Here is a tiny trained network, its code and every weight. The questions are about switching its units off for an input and a class, where a switched-off unit gives its printed mean instead of its output.

import numpy as np


def w(rows, s, z=0):
    codes = np.array(rows[::2]) - 128.0
    scale = np.full(codes.shape[1], s)
    scale[-1] = z or s
    return codes * scale


def norm(h):
    return h / np.sqrt((h * h).mean(-1, keepdims=True) + 1e-5)


def f(y):
    return np.maximum(y, 0)


def log_softmax(a):
    a = a - a.max(-1, keepdims=True)
    return a - np.log(np.exp(a).sum(-1, keepdims=True))


def net(x, mask):
    res = np.array(x, float).reshape(1, 5) / 4 @ E
    u = 0
    for l in range(4):
        y = f(norm(res) @ A[l][:, :-1].T + A[l][:, -1])
        res = res + np.where(mask[u : u + 7], y, B[l][:, -1]) @ B[l][:, :-1]
        u += 7
    return log_softmax(norm(res)[-1] @ U[:, :-1].T + U[:, -1])


A, B = {}, {}
E = w([
[175,113,182,116,162,97,161,154,198,118],'x0',
[169,87,42,214,145,180,126,202,73,126],'x1',
[163,171,176,172,174,89,142,118,106,96],'x2',
[115,190,191,214,103,161,159,79,114,146],'x3',
[131,166,127,164,152,182,230,142,113,254],'x4',
],0.015)
A[0] = w([
[223,170,184,215,173,150,197,152,149,180,68],'0.n0',
[90,191,184,69,176,94,180,78,157,128,31],'0.n1',
[98,192,39,165,149,159,188,137,98,170,58],'0.n2',
[128,170,118,179,79,95,111,63,105,5,1],'0.n3',
[193,59,65,82,165,97,92,179,184,65,100],'0.n4',
[112,166,155,90,128,97,153,82,131,151,37],'0.n5',
[168,168,255,207,172,135,201,144,169,118,42],'0.n6',
],0.0098,0.0094)
B[0] = w([
[171,54,122,215,86,117,254,85,147,62,254],'0.n0',
[216,164,134,65,88,27,159,112,146,171,180],'0.n1',
[235,19,115,75,131,172,123,93,89,191,209],'0.n2',
[146,90,173,163,192,190,5,60,112,134,177],'0.n3',
[69,115,83,74,217,125,178,165,139,45,255],'0.n4',
[104,139,99,109,171,66,135,54,144,152,149],'0.n5',
[112,112,244,186,147,124,186,115,215,111,229],'0.n6',
],0.0099,0.0079)
A[1] = w([
[123,164,167,165,96,112,116,136,78,77,52],'1.n0',
[125,115,134,159,75,133,141,185,185,133,1],'1.n1',
[122,162,61,165,200,177,161,165,44,174,109],'1.n2',
[109,209,181,227,162,153,179,154,130,162,67],'1.n3',
[100,179,182,179,146,125,52,125,106,101,10],'1.n4',
[203,121,100,152,150,104,108,215,111,113,50],'1.n5',
[89,129,93,153,36,249,135,148,187,160,44],'1.n6',
],0.011,0.0064)
B[1] = w([
[116,103,143,128,172,165,119,66,130,132,150],'1.n0',
[47,125,153,164,127,110,146,137,144,130,137],'1.n1',
[214,121,122,143,99,187,129,254,111,141,254],'1.n2',
[169,6,182,92,172,110,206,67,214,70,238],'1.n3',
[105,139,171,118,177,225,89,165,68,139,174],'1.n4',
[57,199,94,158,177,128,181,108,97,44,188],'1.n5',
[3,130,78,159,62,69,160,147,114,126,196],'1.n6',
],0.0098,0.0052)
A[2] = w([
[114,249,186,105,115,64,124,90,139,182,9],'2.n0',
[169,149,117,221,115,152,138,158,136,191,2],'2.n1',
[151,135,157,153,118,140,30,114,90,79,93],'2.n2',
[131,152,158,128,132,102,69,93,78,122,102],'2.n3',
[98,111,133,133,100,119,124,106,123,114,82],'2.n4',
[60,174,86,157,93,110,80,77,96,94,95],'2.n5',
[166,189,140,139,120,114,150,155,127,108,65],'2.n6',
],0.013,0.0065)
B[2] = w([
[176,248,113,107,106,94,119,148,167,202,221],'2.n0',
[143,141,165,12,80,70,77,60,136,126,227],'2.n1',
[103,128,188,163,188,197,68,48,113,119,252],'2.n2',
[190,165,148,141,175,196,69,134,139,157,202],'2.n3',
[105,113,130,154,148,133,105,196,201,174,153],'2.n4',
[58,127,164,199,148,138,110,141,203,159,216],'2.n5',
[151,142,121,138,159,111,130,114,122,142,142],'2.n6',
],0.011,0.0041)
A[3] = w([
[138,131,37,164,159,161,136,119,98,153,122],'3.n0',
[116,161,84,147,154,141,163,130,72,132,101],'3.n1',
[91,98,125,168,124,131,119,151,112,107,133],'3.n2',
[105,134,151,9,138,118,115,110,168,103,85],'3.n3',
[151,120,92,123,96,164,132,112,78,194,1],'3.n4',
[138,115,126,126,77,170,128,123,81,248,38],'3.n5',
[156,191,194,105,110,83,81,118,110,154,89],'3.n6',
],0.014,0.0066)
B[3] = w([
[122,168,147,140,105,131,117,149,42,152,213],'3.n0',
[154,165,112,144,100,133,153,115,74,132,167],'3.n1',
[106,160,133,142,147,144,142,110,136,200,190],'3.n2',
[102,122,135,33,85,90,88,96,143,101,255],'3.n3',
[131,84,158,73,68,137,78,113,100,122,187],'3.n4',
[161,112,183,167,11,132,90,142,155,128,220],'3.n5',
[170,174,31,178,136,154,69,169,141,188,189],'3.n6',
],0.013,0.0069)
U = w([
[203,97,197,217,140,100,252,87,169,135,211],'0',
[85,73,105,23,150,72,109,142,167,42,148],'1',
[183,67,127,135,7,161,144,153,75,175,145],'2',
[132,107,31,180,176,163,184,214,27,82,5],'3',
[109,128,173,172,186,180,41,75,129,110,214],'4',
[43,129,110,167,75,116,129,148,161,160,26],'5',
[186,226,138,80,96,66,110,101,199,200,87],'6',
],0.019,0.003)

Each question gives the input, the list of numbers given to net, and the class t.
The units are the neurons (one row each of A and B). Each row of codes is followed by its name. A weight is (code - 128) times the scale printed after its matrix; where a second scale follows, it is the last column's (A, B and U).
mask holds one flag per neuron, layer by layer. A switched-off neuron (its flag False) gives its mean, the last column of its row in B, instead of its output. The means were averaged over made-up inputs and are rounded, as every weight is.
A unit's drop is (log p(t) with every unit on - log p(t) with that unit switched off) / (log p(t) with every unit on - log p(t) with every unit switched off).
The circuit of an input: a set's keep is (log p(t) with only the set's units on - log p(t) with every unit switched off) / (log p(t) with every unit on - log p(t) with every unit switched off). Starting from the 12 units with the biggest drops (on a tie, the unit counted first), units are removed one at a time, each time the one whose removal leaves the highest keep (on an exact tie, the one counted first), for as long as the keep stays at least 0.8.
circuit, biggest first: the units of the circuit, biggest drop first
unit that matters most: the unit with the biggest drop
top k neurons: the k neurons with the biggest drops, biggest first
top k neurons in layer l: the k neurons of layer l with the biggest drops, biggest first
drop when u is switched off: that unit's drop, to one decimal
input [4,8,-8,7,-4], class 3: circuit, biggest first -> (3.n5)
input [-5,-5,2,0,8], class 2: circuit, biggest first -> (0.n2 3.n5)
input [0,-4,-8,1,0], class 5: top 2 neurons in layer 1 -> (1.n6 1.n3)
input [-5,8,8,-2,3], class 2: circuit, biggest first -> (0.n4 2.n1)
input [-1,-7,-2,0,-8], class 4: circuit, biggest first -> (0.n3 2.n2 1.n3)
input [5,-7,7,3,-2], class 6: circuit, biggest first -> (0.n1 2.n0)
input [-2,-6,-3,5,-7], class 4: top 2 neurons -> (0.n3 2.n2)
input [-6,-7,1,6,5], class 6: top 3 neurons -> (2.n0 0.n1 3.n6)
input [0,-4,-8,4,8], class 2: top 2 neurons -> (0.n6 0.n2)
input [-3,-6,8,4,-2], class 6: top 2 neurons -> (0.n1 2.n0)
input [-7,-7,3,5,5], class 6: top 2 neurons -> (2.n0 0.n1)
input [-7,8,7,6,5], class 2: top 2 neurons -> (0.n2 1.n2)
input [-4,-1,-2,2,-1], class 4: top 2 neurons -> (0.n0 0.n3)
input [-8,-5,3,-7,3], class 6: unit that matters most -> 0.n4
input [2,7,-3,6,-4], class 4: top 3 neurons in layer 0 -> (0.n4 0.n6 0.n0)
input [-3,1,8,-3,-2], class 4: drop when 0.n3 is switched off -> 0.2
input [5,-4,0,-7,5], class 1: top 2 neurons -> (0.n4 3.n3)
input [5,-7,-2,-2,-3], class 6: drop when 1.n3 is switched off -> 0.3
input [1,5,0,-3,3], class 3: drop when 1.n5 is switched off -> 1.8
input [-4,8,-7,-4,-5], class 3: drop when 2.n2 is switched off -> 0.0
input [-3,3,-6,1,-7], class 4: top neuron in layer 2 -> (2.n2)
input [-5,8,5,-2,3], class 2: top 2 neurons in layer 0 -> (0.n2 0.n4)
